Below are the code and all the weights of a small trained network. Each question names an input and a target symbol and asks about switching units off, where a switched-off unit gives its printed mean instead of its output.

import numpy as np


def w(rows, s, z=0):
    codes = np.array(rows[::2]) - 128.0
    scale = np.full(codes.shape[1], s)
    scale[-1] = z or s
    return codes * scale


def f(y):
    return y / 2 * (1 + np.tanh(0.7978845608 * (y + 0.044715 * y**3)))


def softmax(a):
    e = np.exp(a - a.max(-1, keepdims=True))
    return e / e.sum(-1, keepdims=True)


def log_softmax(a):
    a = a - a.max(-1, keepdims=True)
    return a - np.log(np.exp(a).sum(-1, keepdims=True))


def net(x, mask):
    ids = ['βδζλμσ'.index(c) for c in x.split()]
    T = len(ids)
    res = E[ids] + P[:T]
    r = res
    for j in range(2):
        rows = slice(2 * j, 2 * j + 2)
        q, k, v = (r @ M[0][rows].T for M in (Q, K, V))
        z = softmax(np.where(np.tri(T) > 0, q @ k.T / 2**0.5, -1e9)) @ v
        o = O[0][rows]
        res = res + np.where(mask[j], z, o[:, -1]) @ o[:, :-1]
    y = f(res @ A[0][:, :-1].T + A[0][:, -1])
    res = res + np.where(mask[2:26], y, B[0][:, -1]) @ B[0][:, :-1]
    return log_softmax(res[-1] @ U[:, :-1].T + U[:, -1])


Q, K, V, O, A, B = {}, {}, {}, {}, {}, {}
E = w([
[90,171,103],'β',
[93,223,91],'δ',
[177,140,140],'ζ',
[107,58,47],'λ',
[68,148,47],'μ',
[250,134,149],'σ',
],0.019)
P = w([
[134,172,237],'0',
[110,16,31],'1',
[139,73,18],'2',
[139,98,16],'3',
[133,119,9],'4',
[141,130,6],'5',
[148,145,1],'6',
[153,168,2],'7',
[157,177,4],'8',
],0.0079)
Q[0] = w([
[110,100,140],'h0',
[222,173,2],'h0',
[134,61,152],'h1',
[242,155,99],'h1',
],0.0076)
K[0] = w([
[95,105,108],'h0',
[84,145,255],'h0',
[149,30,153],'h1',
[165,130,182],'h1',
],0.01)
V[0] = w([
[124,249,197],'h0',
[188,90,110],'h0',
[96,167,82],'h1',
[136,153,70],'h1',
],0.018)
O[0] = w([
[41,159,118,255],'h0',
[76,71,205,215],'h0',
[184,2,55,130],'h1',
[102,73,154,237],'h1',
],0.013,0.0068)
A[0] = w([
[201,199,148,222],'n0',
[219,178,91,128],'n1',
[90,128,117,103],'n2',
[117,89,45,103],'n3',
[144,215,184,112],'n4',
[114,202,181,96],'n5',
[81,94,147,81],'n6',
[182,198,134,145],'n7',
[135,138,158,83],'n8',
[163,87,87,80],'n9',
[110,155,144,89],'n10',
[178,72,83,140],'n11',
[100,81,193,96],'n12',
[71,165,189,122],'n13',
[122,180,84,79],'n14',
[179,136,199,165],'n15',
[136,127,250,137],'n16',
[130,76,139,112],'n17',
[95,151,192,67],'n18',
[76,161,109,140],'n19',
[128,83,118,83],'n20',
[198,78,152,131],'n21',
[181,149,93,255],'n22',
[18,131,115,40],'n23',
],0.013,0.0078)
B[0] = w([
[48,75,154,188],'n0',
[157,104,133,155],'n1',
[139,175,173,164],'n2',
[146,119,178,250],'n3',
[123,73,117,208],'n4',
[157,91,129,205],'n5',
[182,123,161,168],'n6',
[95,142,152,163],'n7',
[187,164,82,137],'n8',
[154,184,123,184],'n9',
[150,131,115,151],'n10',
[65,170,146,222],'n11',
[185,130,71,177],'n12',
[151,93,145,217],'n13',
[123,242,169,151],'n14',
[149,213,78,182],'n15',
[132,135,91,217],'n16',
[161,172,127,173],'n17',
[152,110,110,183],'n18',
[128,111,185,205],'n19',
[186,178,130,171],'n20',
[125,201,167,191],'n21',
[128,2,88,184],'n22',
[184,139,144,243],'n23',
],0.0081,0.015)
U = w([
[60,78,254,216],'β',
[111,16,60,145],'δ',
[77,217,217,2],'ζ',
[243,176,102,101],'λ',
[224,32,208,72],'μ',
[30,113,103,147],'σ',
],0.0068,0.0076)

Each question gives the input, a string of symbols that net reads in full, and the target symbol t.
The units are the heads (2 rows each of Q, K, V and O) and the neurons (one row each of A and B). Each row of codes is followed by its name. A weight is (code - 128) times the scale printed after its matrix; where a second scale follows, it is the last column's (O, A, B and U).
mask holds one flag per unit, heads first, then neurons. A switched-off unit (its flag False) gives its mean, the last column of its rows in O or B, instead of its output. The means were averaged over made-up inputs and are rounded, as every weight is.
A unit's drop is (log p(t) with every unit on - log p(t) with that unit switched off) / (log p(t) with every unit on - log p(t) with every unit switched off).
The circuit of an input: a set's keep is (log p(t) with only the set's units on - log p(t) with every unit switched off) / (log p(t) with every unit on - log p(t) with every unit switched off). Starting from the 12 units with the biggest drops (on a tie, the unit counted first), units are removed one at a time, each time the one whose removal leaves the highest keep (on an exact tie, the one counted first), for as long as the keep stays at least 0.8.
units of the circuit, in order: the units of the circuit, biggest drop first
most important unit: the unit with the biggest drop
heads that matter: for each layer, one digit per head in row order, 1 if its drop is at least 0.15 and else 0, layers parted by /
drop of u: that unit's drop, to one decimal
input σ β λ σ δ σ σ, target β: units of the circuit, in order : h1, n0
input σ β σ σ σ σ β, target μ: units of the circuit, in order : h0, n11, n23, n6
input β ζ σ μ δ δ ζ, target δ: units of the circuit, in order : h1, n22, h0
input μ σ σ, target δ: most important unit : n22
input λ σ ζ ζ λ μ ζ, target λ: units of the circuit, in order : h0, n15, n21, n3
input β σ δ σ, target β: heads that matter : 11
input μ β β, target δ: heads that matter : 10
input σ σ δ δ β σ β, target μ: units of the circuit, in order : h1, n3
input λ δ ζ ζ σ λ σ λ, target λ: heads that matter : 11
input ζ λ μ λ σ σ σ λ, target β: heads that matter : 10
input λ σ β μ δ, target λ: units of the circuit, in order : h1, n9, h0, n21
input δ β β ζ σ λ, target ζ: units of the circuit, in order : h0, n14
input σ δ σ μ σ λ, target μ: units of the circuit, in order : h0, n23, n6, n11
input σ λ β μ β λ, target μ: units of the circuit, in order : n3, h1, n20
input λ σ σ μ β λ μ β, target λ: drop of n17 : 0.4
input δ λ μ, target ζ: drop of n14 : 0.6
input σ β λ β μ, target μ: drop of h1 : 0.5
input μ σ λ σ σ ζ λ σ, target δ: drop of n17 : 0.0
